[[-15.2  -7.7   3.9  -3.4 -11.7  -0.7]
 [ 33.8  13.5  -9.1   4.0  13.7   0.0]
 [-11.4 -13.2   6.9  16.3  35.3   0.0]
 [  1.3  -5.2   0.0  14.2   0.0   8.3]
 [ 27.6  18.0   8.7  -3.6   0.0   2.3]
 [-11.1  -4.1  -0.8   0.0  -6.3  -2.2]
 [ 11.5  -4.8  -6.6  52.2 -16.6   0.0]
 [ -4.8   2.7  -4.1  -4.9 -12.8  -2.7]
 [-30.8 -13.1  32.2   0.0 -17.2  -4.2]]
->
[[ 33.8  13.5  -9.1   4.0  13.7   0.0]
 [ 11.5  -4.8  -6.6  52.2 -16.6   0.0]
 [ -4.8   2.7  -4.1  -4.9 -12.8  -2.7]
 [-11.1  -4.1  -0.8   0.0  -6.3  -2.2]
 [  1.3  -5.2   0.0  14.2   0.0   8.3]
 [-15.2  -7.7   3.9  -3.4 -11.7  -0.7]
 [-11.4 -13.2   6.9  16.3  35.3   0.0]
 [ 27.6  18.0   8.7  -3.6   0.0   2.3]
 [-30.8 -13.1  32.2   0.0 -17.2  -4.2]]

[[  0.2   5.8  17.2  17.7  10.6   0.9]
 [-45.3 -46.9 -35.7 -37.0 -25.2 -36.1]
 [-22.6 -25.5  -6.2   4.5  -5.5  -2.9]
 [-21.5 -20.7 -12.5 -34.0 -17.9  -0.5]
 [ -5.0  -1.7   4.8   2.6   9.1  10.7]
 [-41.7 -41.7 -38.1 -32.3 -40.6 -28.6]]
->
[[-41.7 -41.7 -38.1 -32.3 -40.6 -28.6]
 [-45.3 -46.9 -35.7 -37.0 -25.2 -36.1]
 [-21.5 -20.7 -12.5 -34.0 -17.9  -0.5]
 [-22.6 -25.5  -6.2   4.5  -5.5  -2.9]
 [ -5.0  -1.7   4.8   2.6   9.1  10.7]
 [  0.2   5.8  17.2  17.7  10.6   0.9]]

[[ -5.0  -0.5  56.8  15.6]
 [ 11.5   3.4   5.0  -8.1]
 [-32.1  18.9  32.9  26.4]
 [  1.1 -11.7  -2.9  -3.6]
 [-38.2  54.9 -21.3  -3.7]
 [-35.4 -11.4 -14.8  -5.4]
 [ -5.9  13.6  34.7   8.7]
 [-33.5  54.8 -28.2  -3.6]]
->
[[-33.5  54.8 -28.2  -3.6]
 [-38.2  54.9 -21.3  -3.7]
 [-35.4 -11.4 -14.8  -5.4]
 [  1.1 -11.7  -2.9  -3.6]
 [ 11.5   3.4   5.0  -8.1]
 [-32.1  18.9  32.9  26.4]
 [ -5.9  13.6  34.7   8.7]
 [ -5.0  -0.5  56.8  15.6]]

[[-15.3   4.4 -40.8  27.1 -17.4  30.7  12.1   8.7  -5.0 -25.2]
 [  2.8 -28.5 -58.2  32.2  -6.9  28.3  26.3   7.2 -16.1 -25.1]]
->
[[  2.8 -28.5 -58.2  32.2  -6.9  28.3  26.3   7.2 -16.1 -25.1]
 [-15.3   4.4 -40.8  27.1 -17.4  30.7  12.1   8.7  -5.0 -25.2]]

[[ 33.8  -9.0  -1.5  -0.4 -26.7  17.6 -16.1  10.0 -17.5  10.7  -8.7  26.0
  -10.7  12.5  35.4]
 [ 19.5   3.1 -18.0  33.9 -11.1 -29.4   7.5  19.8   1.1   3.8  33.1  22.7
   -8.0 -18.6  30.7]
 [ 44.4 -10.7  -2.5  -8.3  -7.6 -41.4   2.4  11.2  14.6 -14.0 -20.2  36.9
  -53.4 -19.1  20.0]
 [  1.4  18.9  -8.4  27.9 -29.5 -13.8  12.1 -13.1   5.9 -15.8  -6.7  51.5
  -11.3 -18.8  43.5]]
->
[[ 19.5   3.1 -18.0  33.9 -11.1 -29.4   7.5  19.8   1.1   3.8  33.1  22.7
   -8.0 -18.6  30.7]
 [  1.4  18.9  -8.4  27.9 -29.5 -13.8  12.1 -13.1   5.9 -15.8  -6.7  51.5
  -11.3 -18.8  43.5]
 [ 44.4 -10.7  -2.5  -8.3  -7.6 -41.4   2.4  11.2  14.6 -14.0 -20.2  36.9
  -53.4 -19.1  20.0]
 [ 33.8  -9.0  -1.5  -0.4 -26.7  17.6 -16.1  10.0 -17.5  10.7  -8.7  26.0
  -10.7  12.5  35.4]]

[[-43.9  32.7  -2.8  29.5  39.2 -32.9   3.1  -5.2   5.7 -31.9]
 [ -7.8  -4.2  17.1  -7.9  -6.9 -12.4   8.6  20.6 -58.9  -8.7]
 [ 13.2 -18.4 -29.2  -9.0 -12.9  19.0 -33.0 -25.9  19.8  13.6]
 [-11.1  29.6  40.5  16.5  20.7 -21.0  48.0  34.8 -15.8 -12.9]]
->
[[ 13.2 -18.4 -29.2  -9.0 -12.9  19.0 -33.0 -25.9  19.8  13.6]
 [-43.9  32.7  -2.8  29.5  39.2 -32.9   3.1  -5.2   5.7 -31.9]
 [ -7.8  -4.2  17.1  -7.9  -6.9 -12.4   8.6  20.6 -58.9  -8.7]
 [-11.1  29.6  40.5  16.5  20.7 -21.0  48.0  34.8 -15.8 -12.9]]

[[ 15.9 -25.9 -10.6  -9.7 -19.2  14.5  -4.1  15.4  19.0 -13.1  -1.2  -4.8
   21.8]
 [ 19.3 -32.0 -15.1 -13.2 -20.6  22.9   0.4  17.4  27.4 -14.6   2.8  -0.1
   14.6]
 [ -1.1   9.6  -2.4  -2.9   7.5   2.2  16.5  -1.8   0.5   3.0  12.2  18.3
  -42.0]
 [ 21.1 -22.2 -39.4 -36.3 -26.7  27.8  10.0  18.3  27.7 -28.1  13.6   9.3
    7.2]]
->
[[ 21.1 -22.2 -39.4 -36.3 -26.7  27.8  10.0  18.3  27.7 -28.1  13.6   9.3
    7.2]
 [ 19.3 -32.0 -15.1 -13.2 -20.6  22.9   0.4  17.4  27.4 -14.6   2.8  -0.1
   14.6]
 [ 15.9 -25.9 -10.6  -9.7 -19.2  14.5  -4.1  15.4  19.0 -13.1  -1.2  -4.8
   21.8]
 [ -1.1   9.6  -2.4  -2.9   7.5   2.2  16.5  -1.8   0.5   3.0  12.2  18.3
  -42.0]]

[[-27.2  21.8  -0.8 -43.5 -24.3 -44.5 -42.9   1.8   1.1  -4.5]
 [-27.4   9.3  28.4   3.1 -29.0  14.4   9.8 -20.0   5.3   5.7]
 [-25.0 -38.1 -47.6   4.7  -5.3 -55.2  -6.8 -37.5   3.3 -22.5]
 [-24.1 -29.3   7.2 -12.7  18.1  47.6  18.5  18.9  -8.1 -18.3]
 [  9.7 -20.6  24.5 -37.6  14.2  20.2  -6.4  -7.8  -4.4   8.3]
 [-12.8 -20.5 -20.7   2.7 -20.4 -36.9 -30.2   7.0  13.2   8.0]
 [-18.8  -8.1  17.1   6.5 -20.5 -18.0 -51.7   9.5   9.0  -3.4]
 [-17.1 -37.4 -10.8   0.0 -18.5 -21.6  48.3  29.5 -17.2  38.5]]
->
[[-25.0 -38.1 -47.6   4.7  -5.3 -55.2  -6.8 -37.5   3.3 -22.5]
 [-12.8 -20.5 -20.7   2.7 -20.4 -36.9 -30.2   7.0  13.2   8.0]
 [-17.1 -37.4 -10.8   0.0 -18.5 -21.6  48.3  29.5 -17.2  38.5]
 [-27.2  21.8  -0.8 -43.5 -24.3 -44.5 -42.9   1.8   1.1  -4.5]
 [-24.1 -29.3   7.2 -12.7  18.1  47.6  18.5  18.9  -8.1 -18.3]
 [-18.8  -8.1  17.1   6.5 -20.5 -18.0 -51.7   9.5   9.0  -3.4]
 [  9.7 -20.6  24.5 -37.6  14.2  20.2  -6.4  -7.8  -4.4   8.3]
 [-27.4   9.3  28.4   3.1 -29.0  14.4   9.8 -20.0   5.3   5.7]]
